Here is a tiny trained network, its code and every weight. The questions are about switching its units off for an input and a class, where a switched-off unit gives its printed mean instead of its output.

import numpy as np


def w(rows, s, z=0):
    codes = np.array(rows[::2]) - 128.0
    scale = np.full(codes.shape[1], s)
    scale[-1] = z or s
    return codes * scale


def norm(h):
    return h / np.sqrt((h * h).mean(-1, keepdims=True) + 1e-5)


def f(y):
    return np.maximum(y, 0)


def log_softmax(a):
    a = a - a.max(-1, keepdims=True)
    return a - np.log(np.exp(a).sum(-1, keepdims=True))


def net(x, mask):
    res = np.array(x, float).reshape(1, 8) / 4 @ E
    u = 0
    for l in range(3):
        y = f(norm(res) @ A[l][:, :-1].T + A[l][:, -1])
        res = res + np.where(mask[u : u + 4], y, B[l][:, -1]) @ B[l][:, :-1]
        u += 4
    return log_softmax(norm(res)[-1] @ U[:, :-1].T + U[:, -1])


A, B = {}, {}
E = w([
[76,111,195,129,85,97,184,78,106,166],'x0',
[174,231,112,160,134,86,44,147,52,172],'x1',
[127,58,167,203,140,170,15,180,221,113],'x2',
[83,168,138,137,240,226,106,91,166,120],'x3',
[137,240,106,126,113,254,122,127,218,94],'x4',
[144,78,118,107,181,84,29,110,103,107],'x5',
[150,90,140,5,25,157,58,194,189,116],'x6',
[189,24,43,201,94,122,188,75,184,8],'x7',
],0.0041)
A[0] = w([
[193,165,100,98,171,159,81,119,147,147,169],'L0N1',
[167,203,139,3,81,76,211,138,52,45,31],'L0N2',
[187,61,185,146,106,11,163,170,98,103,1],'L0N3',
[118,219,125,167,152,126,139,178,141,241,19],'L0N4',
],0.0048,0.0037)
B[0] = w([
[124,75,143,179,121,50,105,176,154,105,252],'L0N1',
[255,156,98,49,168,159,100,103,67,131,238],'L0N2',
[94,65,62,130,47,138,133,216,91,238,203],'L0N3',
[99,160,176,179,162,155,130,172,96,42,197],'L0N4',
],0.0092,0.0028)
A[1] = w([
[78,122,166,135,170,85,126,46,62,186,29],'L1N1',
[183,115,155,202,54,121,109,124,108,169,124],'L1N2',
[138,102,170,76,93,224,125,137,166,139,3],'L1N3',
[93,254,162,162,154,171,94,137,118,162,28],'L1N4',
],0.0074,0.0028)
B[1] = w([
[46,147,131,104,233,93,19,98,236,254,216],'L1N1',
[128,105,143,158,101,135,88,80,99,109,230],'L1N2',
[42,90,184,64,130,195,133,153,176,112,207],'L1N3',
[121,125,214,165,15,45,197,160,32,131,254],'L1N4',
],0.0074,0.0034)
A[2] = w([
[80,11,140,119,62,155,125,150,126,231,75],'L2N1',
[135,165,47,1,118,99,106,51,77,113,144],'L2N2',
[65,123,191,46,72,201,114,120,231,102,6],'L2N3',
[174,156,158,136,157,104,89,145,79,88,205],'L2N4',
],0.0057,0.0024)
B[2] = w([
[95,133,32,155,132,95,98,146,67,78,254],'L2N1',
[173,172,92,120,148,165,194,108,199,205,212],'L2N2',
[31,95,156,8,107,199,235,76,75,1,224],'L2N3',
[196,216,176,47,84,247,179,174,245,178,217],'L2N4',
],0.0064,0.0046)
U = w([
[133,206,233,181,108,133,162,196,86,144,153],'0',
[66,103,156,44,116,181,174,138,130,35,139],'1',
[65,154,146,135,222,84,102,97,138,188,114],'2',
[194,136,141,149,128,147,30,176,198,75,97],'3',
[167,135,155,175,67,126,141,59,123,97,3],'4',
[154,113,94,184,192,150,195,63,170,50,121],'5',
[254,183,91,38,127,146,181,108,125,188,155],'6',
[117,63,61,166,82,92,119,160,67,148,161],'7',
],0.013,0.0045)

Each question gives the input, the list of numbers given to net, and the class t.
The units are the neurons (one row each of A and B). Each row of codes is followed by its name. A weight is (code - 128) times the scale printed after its matrix; where a second scale follows, it is the last column's (A, B and U).
mask holds one flag per neuron, layer by layer. A switched-off neuron (its flag False) gives its mean, the last column of its row in B, instead of its output. The means were averaged over made-up inputs and are rounded, as every weight is.
A unit's drop is (log p(t) with every unit on - log p(t) with that unit switched off) / (log p(t) with every unit on - log p(t) with every unit switched off).
The circuit of an input: a set's keep is (log p(t) with only the set's units on - log p(t) with every unit switched off) / (log p(t) with every unit on - log p(t) with every unit switched off). Starting from all 12 units, units are removed one at a time, each time the one whose removal leaves the highest keep (on an exact tie, the one counted first), for as long as the keep stays at least 0.8.
circuit, biggest first: the units of the circuit, biggest drop first
unit that matters most: the unit with the biggest drop
top k neurons: the k neurons with the biggest drops, biggest first
k most important neurons of layer l: the k neurons of layer l with the biggest drops, biggest first
drop when u is switched off: that unit's drop, to one decimal
input [-6,7,-2,-8,-1,2,4,8], class 6: 3 most important neurons of layer 1 => L1N4, L1N3, L1N1
input [-8,2,-1,8,-7,-4,-2,-4], class 0: unit that matters most => L0N4
input [-6,-5,-1,-2,-2,8,1,7], class 7: top 2 neurons => L0N3, L0N2
input [2,-1,7,-4,-2,-7,2,3], class 7: top 2 neurons => L0N3, L2N1
input [4,-5,-5,-2,0,-3,-6,3], class 6: top 2 neurons => L0N2, L0N1
input [5,-5,-5,3,-5,-2,3,8], class 7: circuit, biggest first => L0N3, L2N3
input [-8,4,-7,-2,-8,1,3,7], class 6: top 2 neurons => L0N2, L2N2
input [3,-8,-6,-6,-8,-4,6,-8], class 6: 2 most important neurons of layer 0 => L0N2, L0N1
input [3,-3,-4,2,7,7,-2,-2], class 2: top 2 neurons => L0N4, L1N1
input [-4,6,0,8,-6,5,-5,7], class 2: circuit, biggest first => L1N1, L2N3
input [7,-2,-7,4,-3,-1,1,-4], class 2: top 3 neurons => L1N1, L2N4, L2N3
input [-1,0,4,0,8,-3,2,-3], class 1: top 2 neurons => L2N3, L1N3
input [-7,-2,-4,-5,4,3,8,7], class 6: circuit, biggest first => L0N2, L2N2
input [5,8,-6,4,-7,5,5,7], class 6: circuit, biggest first => L2N2
input [8,-3,1,-6,-2,-5,7,5], class 7: 2 most important neurons of layer 2 => L2N1, L2N4
input [5,-8,-5,-6,-2,-5,5,7], class 7: circuit, biggest first => L0N3, L2N1
input [-1,6,-7,-8,-5,8,-8,1], class 6: top 2 neurons => L0N2, L2N2
input [3,5,-2,4,7,7,2,0], class 0: top 2 neurons => L1N4, L0N2
input [-5,-6,-3,0,-4,8,0,-7], class 2: top 2 neurons => L1N1, L0N2
input [8,4,8,-1,-4,-1,4,-4], class 7: unit that matters most => L2N1
input [0,5,3,4,2,-1,-5,4], class 0: 2 most important neurons of layer 1 => L1N4, L1N1
input [5,0,-8,1,-5,5,6,0], class 6: drop when L0N2 is switched off => 0.3
input [-3,8,-3,3,5,3,4,-6], class 0: drop when L1N4 is switched off => 0.3
input [-5,-6,7,-7,5,-3,-5,-3], class 1: drop when L0N3 is switched off => 0.0
